Below is a small trained network, with its code and all its weights. Each question gives an input and a class and asks what happens when units are switched off, that is, made to give their printed mean instead of their output.

import numpy as np


def w(rows, s, z=0):
    codes = np.array(rows[::2]) - 128.0
    scale = np.full(codes.shape[1], s)
    scale[-1] = z or s
    return codes * scale


def norm(h):
    return h / np.sqrt((h * h).mean(-1, keepdims=True) + 1e-5)


def f(y):
    return y / 2 * (1 + np.tanh(0.7978845608 * (y + 0.044715 * y**3)))


def log_softmax(a):
    a = a - a.max(-1, keepdims=True)
    return a - np.log(np.exp(a).sum(-1, keepdims=True))


def net(x, mask):
    res = np.array(x, float).reshape(1, 7) / 4 @ E
    u = 0
    for l in range(2):
        y = f(norm(res) @ A[l][:, :-1].T + A[l][:, -1])
        res = res + np.where(mask[u : u + 9], y, B[l][:, -1]) @ B[l][:, :-1]
        u += 9
    return log_softmax(norm(res)[-1] @ U[:, :-1].T + U[:, -1])


A, B = {}, {}
E = w([
[150,148,122],'x0',
[141,138,125],'x1',
[50,177,3],'x2',
[109,111,132],'x3',
[130,130,127],'x4',
[141,141,125],'x5',
[56,245,206],'x6',
],0.0047)
A[0] = w([
[106,32,194,98],'L0N0',
[255,159,117,180],'L0N1',
[104,98,44,126],'L0N2',
[37,79,115,57],'L0N3',
[112,135,143,52],'L0N4',
[50,207,61,75],'L0N5',
[69,112,76,148],'L0N6',
[51,103,139,196],'L0N7',
[9,231,166,2],'L0N8',
],0.0066,0.002)
B[0] = w([
[227,184,160,153],'L0N0',
[56,57,187,179],'L0N1',
[200,109,57,179],'L0N2',
[145,204,107,130],'L0N3',
[103,98,4,112],'L0N4',
[128,212,167,228],'L0N5',
[192,153,108,171],'L0N6',
[200,192,143,168],'L0N7',
[62,108,177,253],'L0N8',
],0.0038,0.0032)
A[1] = w([
[141,124,178,144],'L1N0',
[87,169,39,80],'L1N1',
[100,149,63,3],'L1N2',
[77,154,39,42],'L1N3',
[176,15,2,169],'L1N4',
[47,203,166,75],'L1N5',
[164,184,156,219],'L1N6',
[79,167,23,115],'L1N7',
[203,84,58,202],'L1N8',
],0.0097,0.0032)
B[1] = w([
[218,65,65,160],'L1N0',
[233,17,187,180],'L1N1',
[194,55,254,134],'L1N2',
[222,57,234,165],'L1N3',
[13,215,62,254],'L1N4',
[83,145,51,224],'L1N5',
[116,104,77,188],'L1N6',
[242,30,192,201],'L1N7',
[96,187,181,209],'L1N8',
],0.0081,0.0058)
U = w([
[29,209,144,252],'0',
[239,61,254,4],'1',
],0.0091,0.0013)

Each question gives the input, the list of numbers given to net, and the class t.
The units are the neurons (one row each of A and B). Each row of codes is followed by its name. A weight is (code - 128) times the scale printed after its matrix; where a second scale follows, it is the last column's (A, B and U).
mask holds one flag per neuron, layer by layer. A switched-off neuron (its flag False) gives its mean, the last column of its row in B, instead of its output. The means were averaged over made-up inputs and are rounded, as every weight is.
A unit's drop is (log p(t) with every unit on - log p(t) with that unit switched off) / (log p(t) with every unit on - log p(t) with every unit switched off).
most important unit: the unit with the biggest drop
top k neurons: the k neurons with the biggest drops, biggest first
k most important neurons of layer l: the k neurons of layer l with the biggest drops, biggest first
drop of u: that unit's drop, to one decimal
input [1,3,-5,-8,3,3,-6], class 0: most important unit => L1N4
input [8,6,8,-5,4,-3,6], class 1: top 3 neurons => L1N4, L1N7, L1N1
input [5,1,8,-2,-5,-5,-6], class 1: 2 most important neurons of layer 1 => L1N7, L1N1
input [5,-4,4,-3,-8,2,3], class 1: top 2 neurons => L1N4, L1N7
input [3,7,4,6,1,4,-3], class 1: top 2 neurons => L1N7, L1N1
input [-7,-1,7,-1,-7,6,-5], class 1: top 3 neurons => L1N7, L1N1, L1N3
input [0,0,-7,-1,-7,-7,-8], class 0: 3 most important neurons of layer 1 => L1N4, L1N7, L1N1
input [6,4,6,6,-8,-2,3], class 1: drop of L0N7 => 0.0
input [-7,8,8,0,0,-3,7], class 1: drop of L1N8 => 0.2
input [3,-5,3,0,0,-6,1], class 1: drop of L0N4 => 0.0
input [3,0,-6,3,8,4,-8], class 0: drop of L1N4 => 0.9
